In the rows, zero is written as 128.
Each row is followed by its class.
[144 147 151  91 104 144 127 117 112 116 201 123 230  69 137 113 164 121
 162  82 150 163 112 115  71 149 127 130 136 132 107  97 137 133 126  99]	S
[125 150 129 110 110 128 139 133  89 111 150 128 224 106 125  98 162 117
 155  80 151 133 120 119  95 141 115 144 123 107  99 116 145 142 128 105]	S
[132 132 120 112 109 152 112 139  96 107 159 129 208  90 141 100 169 106
 163  94 148 130 115 134 106 134 123 156 153 114  94 133 128 152 134 125]	S
[128 142 131  80 105 150 134 137  94 108 184 132 224  77 131 105 148 104
 170  94 150 146 112 120  82 147 114 144 128 112 107 106 131 143 120 105]	S
[139 137 127 122 134 174 126 120 105 146 165 126 192  97 129 141 149 131
 151  95 141 161 105 124  83 156 112 107 120 140 110 102 133 141 129 125]	J
[144 140 130 101 112 148 142 129 108 146 160 113 183 104 130 150 178 124
 163  99 143 155 116 142  79 142 113 100 132 135 112 102 124 133 113 124]	J
[138 134 133  66 111 138 151 136 100 105 180 139 252  64 125 100 151 127
 167  87 149 147 102 104  70 148 106 156 130  95 109  80 140 138 123 100]	S
[143 172 137  98 132 110 148 130 100 126 160 126 189 105 122 130 142 129
 129  97 156 154 119 116  81 127 136 122  97 128 102  94 149 135 125  96]	N
[145 149 115 130 130 159 128 106  92 146 163 122 167  91 138 155 158 124
 152 100 144 163 110 122  63 146  95  89 110 143 112  69 141 134 117 109]	J
[120 143 149  72 112 140 129 129  90 101 196 130 208  69 143  92 166 122
 165  96 154 153 148 120  82 155 113 157 131 108  97 116 137 150 132 113]	S
[140 133 129 105 117 137 145 134 103 126 174 134 210  91 133 108 155 117
 156  98 145 142 121 129 102 134 115 138 116 111 113 117 137 143 132 111]	S
[139 152 130 109 131 171 137 120 118 144 162 122 162  96 136 151 152 132
 156  92 137 161 117 134  64 147 121 111 123 152 117  92 137 140  87 132]	J
[135 139 140  68  99 132 155 132 101 106 202 138 207  69 124 105 153 105
 158  85 158 157 118 120  84 140  89 157 116 110  94 113 141 140 128  94]	S
[136 156 138  90 124 149 153 123  85 112 204 125 200  50 146 120 176 132
 137  79 164 159 120 137  76 167 119 118 107 142 102  86 156 151 137  99]	N
[109 101 142  94 105 148 113 151 102 120 165 139 193  93 135 114 153 109
 169 105 139 141 119 124 106 174 140 141 130 126 114 118 127 140 144 122]	S
[144 128 125 103 114 156 120 136 115 126 182 133 203  93 121 128 146 131
 157 112 139 149  99 129  98 155 112 146 126 115 114 114 133 154 124 100]	S
[138 120 106 108 141 207 113 117 114 134 201 119 247  61 122 114 160 136
 149  70 134 172  85 146  65 151 101 124 118 122  90  91 147 145 124 113]	N
[140 144 124 113 124 157 137 109 108 136 168 121 179 101 132 158 155 132
 146  89 140 172 109 130  52 131 103 102 123 154 109  90 138 115 124 136]	J
[135 141 139  91 143 111 141 120 113 121 192 127 177  88 133 104 135 154
 107  96 155 144 119 121  81 120 116 123  99 121  24 100 154 155 126 109]	N
[135 160 123  91 127 110 150 128 102 126 192 135 181  63 131 121 156 128
 142  96 152 163 109 126  59 131 104 115 102 127 103 105 145 153 125 116]	N
[138 140 130 129 126 164 135 116 102 139 171 112 179 101 139 161 180 133
 133  89 127 155 105 134  70 141 115  82 117 135 115  96 127 137 122 120]	J
[114 148 142 101 107 140 144 129  97 104 187 122 211  72 129  93 158 120
 144  88 150 137 114 128  90 149 111 147 120 121 102 116 140 146 122  97]	S
[134 163 137  87 104 189 142 132 118 123 174 124 184  75 156 126 167 112
 177  84 155 169 117 115  61 156 114 120 120 144  90 108 135 148 128 130]	N
[139 131 107 115 152 185 119 109 121 177 202 121 216  75 119 113 152 139
 115  87 124 182  97 146  69 140 103  63 111 113 105  79 143 139 107 135]	N
[149 152 156  90  97 193 138 125 130 132 183 112 131  57 168 133 156 137
 166  90 158 163 125 124  65 149 112 110 121 163 104  84 135 150 117 127]	N
[122 164 142  83 130 157 141 127 113 110 211 132 219  39 137  87 170 123
 149  68 165 169 130 125  47 141 104 115 115 127  92  88 154 160 124 106]	N
[129 171 147 107 131 163 140 121 113 131 196 118 147  63 141 135 177 127
 145  80 152 154 143 133  76 134 112 102 124 152  99  76 148 143 134 128]	N
[128 136 133  74 115 124 138 123  96 118 150 132 204 127 108 114 167 123
 148 113 151 135 103 119  95 138 116 134 134 116 106 123 139 147 125 113]	S
